Below are the code and all the weights of a small trained network. Each question names an input and a class and asks about switching units off, where a switched-off unit gives its printed mean instead of its output.

import numpy as np


def w(rows, s, z=0):
    codes = np.array(rows[::2]) - 128.0
    scale = np.full(codes.shape[1], s)
    scale[-1] = z or s
    return codes * scale


def f(y):
    return y / 2 * (1 + np.tanh(0.7978845608 * (y + 0.044715 * y**3)))


def log_softmax(a):
    a = a - a.max(-1, keepdims=True)
    return a - np.log(np.exp(a).sum(-1, keepdims=True))


def net(x, mask):
    res = np.array(x, float).reshape(1, 8) / 4 @ E
    y = f(res @ A[0][:, :-1].T + A[0][:, -1])
    res = res + np.where(mask, y, B[0][:, -1]) @ B[0][:, :-1]
    return log_softmax(res[-1] @ U[:, :-1].T + U[:, -1])


A, B = {}, {}
E = w([
[47,146,128],'x0',
[12,118,43],'x1',
[152,141,63],'x2',
[102,142,81],'x3',
[58,139,135],'x4',
[54,139,182],'x5',
[142,164,12],'x6',
[60,1,80],'x7',
],0.006)
A[0] = w([
[104,105,131,164],'neuron 0',
[50,116,140,84],'neuron 1',
[153,51,128,99],'neuron 2',
[141,148,50,145],'neuron 3',
[240,88,175,123],'neuron 4',
[95,146,80,144],'neuron 5',
[198,145,140,91],'neuron 6',
[130,126,59,124],'neuron 7',
[137,167,178,239],'neuron 8',
[69,77,135,146],'neuron 9',
[162,166,92,179],'neuron 10',
[133,165,184,201],'neuron 11',
[164,218,176,202],'neuron 12',
[165,115,103,65],'neuron 13',
[66,158,69,224],'neuron 14',
[180,141,153,148],'neuron 15',
[157,96,116,88],'neuron 16',
[137,160,141,167],'neuron 17',
[75,116,176,128],'neuron 18',
[128,146,149,174],'neuron 19',
[149,150,141,132],'neuron 20',
[136,197,93,118],'neuron 21',
[145,239,32,218],'neuron 22',
[176,147,93,135],'neuron 23',
[160,126,157,89],'neuron 24',
[71,153,170,148],'neuron 25',
[77,90,81,238],'neuron 26',
[120,136,96,140],'neuron 27',
[87,161,142,150],'neuron 28',
[43,161,94,238],'neuron 29',
[137,168,66,84],'neuron 30',
[151,188,94,163],'neuron 31',
[160,139,173,114],'neuron 32',
[109,164,133,254],'neuron 33',
[134,100,134,120],'neuron 34',
[89,108,147,151],'neuron 35',
[115,112,139,93],'neuron 36',
[172,145,156,34],'neuron 37',
[35,128,65,192],'neuron 38',
[112,78,163,56],'neuron 39',
[161,3,146,91],'neuron 40',
[81,184,81,146],'neuron 41',
[81,109,148,127],'neuron 42',
[109,136,155,202],'neuron 43',
[130,125,40,97],'neuron 44',
],0.015,0.0046)
B[0] = w([
[153,130,180,148],'neuron 0',
[132,171,117,167],'neuron 1',
[201,108,160,156],'neuron 2',
[165,233,166,189],'neuron 3',
[117,201,153,230],'neuron 4',
[87,109,119,172],'neuron 5',
[126,166,107,179],'neuron 6',
[150,220,148,175],'neuron 7',
[66,58,204,189],'neuron 8',
[90,157,184,178],'neuron 9',
[24,155,183,179],'neuron 10',
[128,72,211,180],'neuron 11',
[109,57,137,217],'neuron 12',
[115,109,111,140],'neuron 13',
[78,131,214,214],'neuron 14',
[112,113,122,178],'neuron 15',
[163,139,137,137],'neuron 16',
[75,115,153,150],'neuron 17',
[183,75,103,165],'neuron 18',
[126,97,157,146],'neuron 19',
[128,120,124,146],'neuron 20',
[204,149,97,166],'neuron 21',
[163,191,207,247],'neuron 22',
[154,149,170,172],'neuron 23',
[103,91,50,149],'neuron 24',
[87,154,166,165],'neuron 25',
[122,132,206,213],'neuron 26',
[98,185,146,148],'neuron 27',
[144,48,150,149],'neuron 28',
[145,196,252,214],'neuron 29',
[149,232,35,168],'neuron 30',
[114,200,176,178],'neuron 31',
[151,99,97,165],'neuron 32',
[79,41,204,170],'neuron 33',
[119,239,99,133],'neuron 34',
[171,159,183,154],'neuron 35',
[182,114,44,127],'neuron 36',
[141,137,20,152],'neuron 37',
[140,130,240,230],'neuron 38',
[165,180,13,143],'neuron 39',
[218,158,131,184],'neuron 40',
[130,93,122,183],'neuron 41',
[100,162,138,154],'neuron 42',
[57,54,120,154],'neuron 43',
[144,170,126,186],'neuron 44',
],0.004,0.011)
U = w([
[14,215,133,139],'0',
[250,78,161,167],'1',
[78,97,122,61],'2',
[75,101,170,207],'3',
[109,80,182,97],'4',
[99,115,61,3],'5',
],0.013,0.0067)

Each question gives the input, the list of numbers given to net, and the class t.
The units are the neurons (one row each of A and B). Each row of codes is followed by its name. A weight is (code - 128) times the scale printed after its matrix; where a second scale follows, it is the last column's (A, B and U).
mask holds one flag per neuron, in row order. A switched-off neuron (its flag False) gives its mean, the last column of its row in B, instead of its output. The means were averaged over made-up inputs and are rounded, as every weight is.
A unit's drop is (log p(t) with every unit on - log p(t) with that unit switched off) / (log p(t) with every unit on - log p(t) with every unit switched off).
The circuit of an input: a set's keep is (log p(t) with only the set's units on - log p(t) with every unit switched off) / (log p(t) with every unit on - log p(t) with every unit switched off). Starting from the 12 units with the biggest drops (on a tie, the unit counted first), units are removed one at a time, each time the one whose removal leaves the highest keep (on an exact tie, the one counted first), for as long as the keep stays at least 0.8.
circuit, biggest first: the units of the circuit, biggest drop first
unit that matters most: the unit with the biggest drop
top k neurons: the k neurons with the biggest drops, biggest first
drop when u is switched off: that unit's drop, to one decimal
input [-5,-4,2,8,-3,-1,8,3], class 0: unit that matters most => neuron 10
input [2,-6,-8,3,-8,-5,8,1], class 0: circuit, biggest first => (neuron 10; neuron 4; neuron 18)
input [4,7,-4,2,7,6,-4,1], class 3: top 2 neurons => (neuron 18; neuron 28)
input [6,2,-7,-7,6,8,0,3], class 4: circuit, biggest first => (neuron 18; neuron 28)
input [5,5,-7,4,3,6,4,2], class 3: circuit, biggest first => (neuron 38; neuron 28)
input [-1,7,4,-7,-2,-6,0,8], class 1: circuit, biggest first => (neuron 40; neuron 2)
input [-5,-8,7,8,-5,8,7,-4], class 0: circuit, biggest first => (neuron 10; neuron 31)
input [-7,-6,-6,3,-1,-8,-7,-8], class 3: top 2 neurons => (neuron 8; neuron 4)
input [8,6,-2,5,-2,3,-2,2], class 3: top 3 neurons => (neuron 38; neuron 28; neuron 18)
input [-6,-6,-6,-7,4,-7,-2,-6], class 3: top 2 neurons => (neuron 8; neuron 4)
input [1,-2,-7,8,6,8,1,-4], class 3: drop when neuron 32 is switched off => 0.0
input [5,-2,-4,-3,4,5,7,3], class 4: drop when neuron 3 is switched off => 0.1
input [3,6,-1,4,-3,1,-1,-8], class 3: drop when neuron 33 is switched off => 0.2
input [-3,-4,2,-5,-4,4,-2,-8], class 4: top neuron => (neuron 8)
